Below are the code and all the weights of a small trained network. Each question names an input and a target symbol and asks about switching units off, where a switched-off unit gives its printed mean instead of its output.

import numpy as np


def w(rows, s, z=0):
    codes = np.array(rows[::2]) - 128.0
    scale = np.full(codes.shape[1], s)
    scale[-1] = z or s
    return codes * scale


def f(y):
    return np.maximum(y, 0)


def softmax(a):
    e = np.exp(a - a.max(-1, keepdims=True))
    return e / e.sum(-1, keepdims=True)


def log_softmax(a):
    a = a - a.max(-1, keepdims=True)
    return a - np.log(np.exp(a).sum(-1, keepdims=True))


def net(x, mask):
    ids = ['ΔΞγεηθσφ'.index(c) for c in x.split()]
    T = len(ids)
    res = E[ids] + P[:T]
    u = 0
    for l in range(2):
        q, k, v = (res @ M[l].T for M in (Q, K, V))
        z = softmax(np.where(np.tri(T) > 0, q @ k.T / 4**0.5, -1e9)) @ v
        res = res + np.where(mask[u], z, O[l][:, -1]) @ O[l][:, :-1]
        u += 1
        y = f(res @ A[l][:, :-1].T + A[l][:, -1])
        res = res + np.where(mask[u : u + 4], y, B[l][:, -1]) @ B[l][:, :-1]
        u += 4
    return log_softmax(res[-1] @ U[:, :-1].T + U[:, -1])


Q, K, V, O, A, B = {}, {}, {}, {}, {}, {}
E = w([
[113,102,27,156,63,158,118,200],'Δ',
[38,104,84,154,144,151,144,186],'Ξ',
[229,147,144,74,153,80,120,147],'γ',
[180,207,117,49,132,89,97,125],'ε',
[216,108,161,123,252,117,126,101],'η',
[121,184,172,69,223,72,144,120],'θ',
[178,171,124,89,207,131,90,81],'σ',
[164,144,156,149,207,30,184,120],'φ',
],0.017)
P = w([
[131,125,186,177,98,90,60,114],'0',
[147,132,87,98,183,134,126,159],'1',
[165,166,125,167,176,127,110,173],'2',
[154,135,104,139,177,97,64,183],'3',
[119,125,155,101,136,176,179,111],'4',
[152,154,82,106,199,161,188,147],'5',
[169,161,160,216,148,124,105,165],'6',
[113,100,61,7,200,138,132,149],'7',
[139,141,141,112,168,194,215,125],'8',
[151,155,84,98,180,163,128,167],'9',
[139,104,168,179,127,114,139,129],'10',
[116,135,101,38,170,155,162,141],'11',
],0.013)
Q[0] = w([
[84,81,120,126,91,194,181,110],'0.h1',
[160,203,94,140,190,140,119,175],'0.h1',
[114,107,165,252,81,151,168,127],'0.h1',
[92,117,106,56,92,168,158,126],'0.h1',
],0.023)
K[0] = w([
[158,172,66,105,173,168,194,158],'0.h1',
[133,198,224,251,99,124,30,167],'0.h1',
[125,111,31,98,214,61,86,186],'0.h1',
[144,169,129,108,137,191,222,150],'0.h1',
],0.018)
V[0] = w([
[124,80,164,129,126,27,201,177],'0.h1',
[130,191,245,46,139,154,96,162],'0.h1',
[219,7,120,135,139,158,120,91],'0.h1',
[70,66,164,175,226,123,129,108],'0.h1',
],0.012)
O[0] = w([
[208,94,124,95,98,94,194,96,180],'0.h1',
[162,130,201,140,80,210,129,126,217],'0.h1',
[160,250,71,163,153,154,147,119,124],'0.h1',
[148,65,77,169,114,160,172,69,254],'0.h1',
],0.015,0.0056)
A[0] = w([
[249,149,207,83,173,108,153,94,3],'0.n1',
[98,139,114,72,137,162,203,148,211],'0.n2',
[65,50,89,146,123,148,127,255,150],'0.n3',
[78,101,45,214,83,226,160,163,56],'0.n4',
],0.0081,0.0057)
B[0] = w([
[11,180,63,66,107,114,95,103,245],'0.n1',
[165,112,141,226,117,98,69,140,209],'0.n2',
[81,201,184,139,30,204,207,54,231],'0.n3',
[80,69,147,84,214,86,1,130,235],'0.n4',
],0.0096,0.012)
Q[1] = w([
[131,69,95,195,124,122,102,218],'1.h1',
[198,182,161,18,167,110,89,2],'1.h1',
[76,60,105,106,122,140,141,85],'1.h1',
[104,148,130,69,150,78,103,74],'1.h1',
],0.01)
K[1] = w([
[150,73,69,192,145,175,104,219],'1.h1',
[109,130,165,24,155,86,37,1],'1.h1',
[83,69,134,150,62,120,135,84],'1.h1',
[76,164,173,132,130,17,82,61],'1.h1',
],0.008)
V[1] = w([
[146,121,184,39,219,154,136,116],'1.h1',
[139,161,147,154,152,133,167,85],'1.h1',
[100,90,185,165,240,140,163,93],'1.h1',
[124,146,209,46,168,2,94,111],'1.h1',
],0.0057)
O[1] = w([
[108,89,96,253,69,136,62,97,27],'1.h1',
[135,132,122,140,135,138,172,110,146],'1.h1',
[237,121,134,137,81,94,48,125,238],'1.h1',
[56,48,9,215,158,140,165,176,6],'1.h1',
],0.0045,0.0022)
A[1] = w([
[49,81,202,116,96,190,98,230,2],'1.n1',
[254,23,119,150,129,122,121,120,177],'1.n2',
[236,64,235,153,162,164,55,147,130],'1.n3',
[127,144,50,127,224,117,78,137,116],'1.n4',
],0.0078,0.0099)
B[1] = w([
[190,139,23,163,172,58,93,34,218],'1.n1',
[99,218,203,56,136,77,97,126,241],'1.n2',
[104,126,27,105,128,103,255,191,252],'1.n3',
[127,137,201,196,22,62,182,137,255],'1.n4',
],0.009,0.0093)
U = w([
[224,121,88,140,199,215,141,238,248],'Δ',
[137,127,95,170,109,79,107,186,104],'Ξ',
[232,222,120,173,104,134,134,57,92],'γ',
[155,135,3,107,140,111,200,103,62],'ε',
[188,172,176,63,227,88,109,129,141],'η',
[132,150,42,140,222,117,46,131,117],'θ',
[50,232,107,93,129,155,134,142,66],'σ',
[124,56,159,137,77,190,81,131,185],'φ',
],0.004,0.013)

Each question gives the input, a string of symbols that net reads in full, and the target symbol t.
The units are the heads (4 rows each of Q, K, V and O) and the neurons (one row each of A and B). Each row of codes is followed by its name. A weight is (code - 128) times the scale printed after its matrix; where a second scale follows, it is the last column's (O, A, B and U).
mask holds one flag per unit, layer by layer, with each layer's heads first. A switched-off unit (its flag False) gives its mean, the last column of its rows in O or B, instead of its output. The means were averaged over made-up inputs and are rounded, as every weight is.
A unit's drop is (log p(t) with every unit on - log p(t) with that unit switched off) / (log p(t) with every unit on - log p(t) with every unit switched off).
The circuit of an input: a set's keep is (log p(t) with only the set's units on - log p(t) with every unit switched off) / (log p(t) with every unit on - log p(t) with every unit switched off). Starting from all 10 units, units are removed one at a time, each time the one whose removal leaves the highest keep (on an exact tie, the one counted first), for as long as the keep stays at least 0.8.
circuit, biggest first: the units of the circuit, biggest drop first
k most important neurons: the k neurons with the biggest drops, biggest first
k most important neurons of layer l: the k neurons of layer l with the biggest drops, biggest first
input θ γ Ξ Ξ Δ γ γ φ, target φ: most important neuron of layer 0 => 0.n1
input Ξ θ σ Ξ Ξ Ξ, target θ: circuit, biggest first => 0.n4, 0.h1, 1.n1
input γ γ γ σ Ξ η, target σ: circuit, biggest first => 0.n1, 0.h1
input θ η Ξ θ Ξ η Δ Ξ Ξ, target Ξ: 2 most important neurons of layer 1 => 1.n4, 1.n3
input Δ γ γ, target Ξ: circuit, biggest first => 0.h1, 1.n4, 1.h1
input γ γ φ Ξ γ γ Δ ε, target σ: circuit, biggest first => 0.h1, 0.n1
input φ Ξ σ σ θ ε γ γ γ γ, target ε: 2 most important neurons => 0.n1, 0.n4
input Ξ φ θ Ξ σ Ξ η Ξ φ, target η: 3 most important neurons => 1.n2, 0.n3, 0.n1
input Δ Ξ η φ γ σ γ σ Ξ Ξ ε φ, target Ξ: circuit, biggest first => 0.h1, 1.n4, 1.h1
input Ξ ε σ σ σ γ, target η: circuit, biggest first => 0.h1, 1.n2, 0.n3, 1.h1
input σ Ξ φ Ξ η γ Δ σ η, target Δ: 2 most important neurons of layer 0 => 0.n3, 0.n4
input σ Δ Ξ φ γ, target Δ: 2 most important neurons of layer 0 => 0.n3, 0.n1
input η Ξ Ξ Ξ η σ Ξ θ η, target γ: 2 most important neurons => 1.n4, 0.n1
input Δ η Δ, target σ: 2 most important neurons of layer 0 => 0.n3, 0.n4
input ε Ξ Ξ Ξ θ Ξ, target φ: 2 most important neurons of layer 0 => 0.n3, 0.n1
input σ Ξ Ξ Ξ σ, target Δ: circuit, biggest first => 0.h1, 0.n1, 1.n3, 0.n3
input ε Ξ ε η Ξ Ξ, target γ: 2 most important neurons => 1.n1, 0.n3
input Δ γ Ξ, target σ: 3 most important neurons => 0.n3, 0.n4, 1.n1
input φ Ξ Ξ Ξ Ξ Ξ η Ξ γ γ ε, target ε: circuit, biggest first => 0.n1, 0.h1
input Δ Ξ γ θ, target Ξ: 2 most important neurons => 1.n4, 0.n3
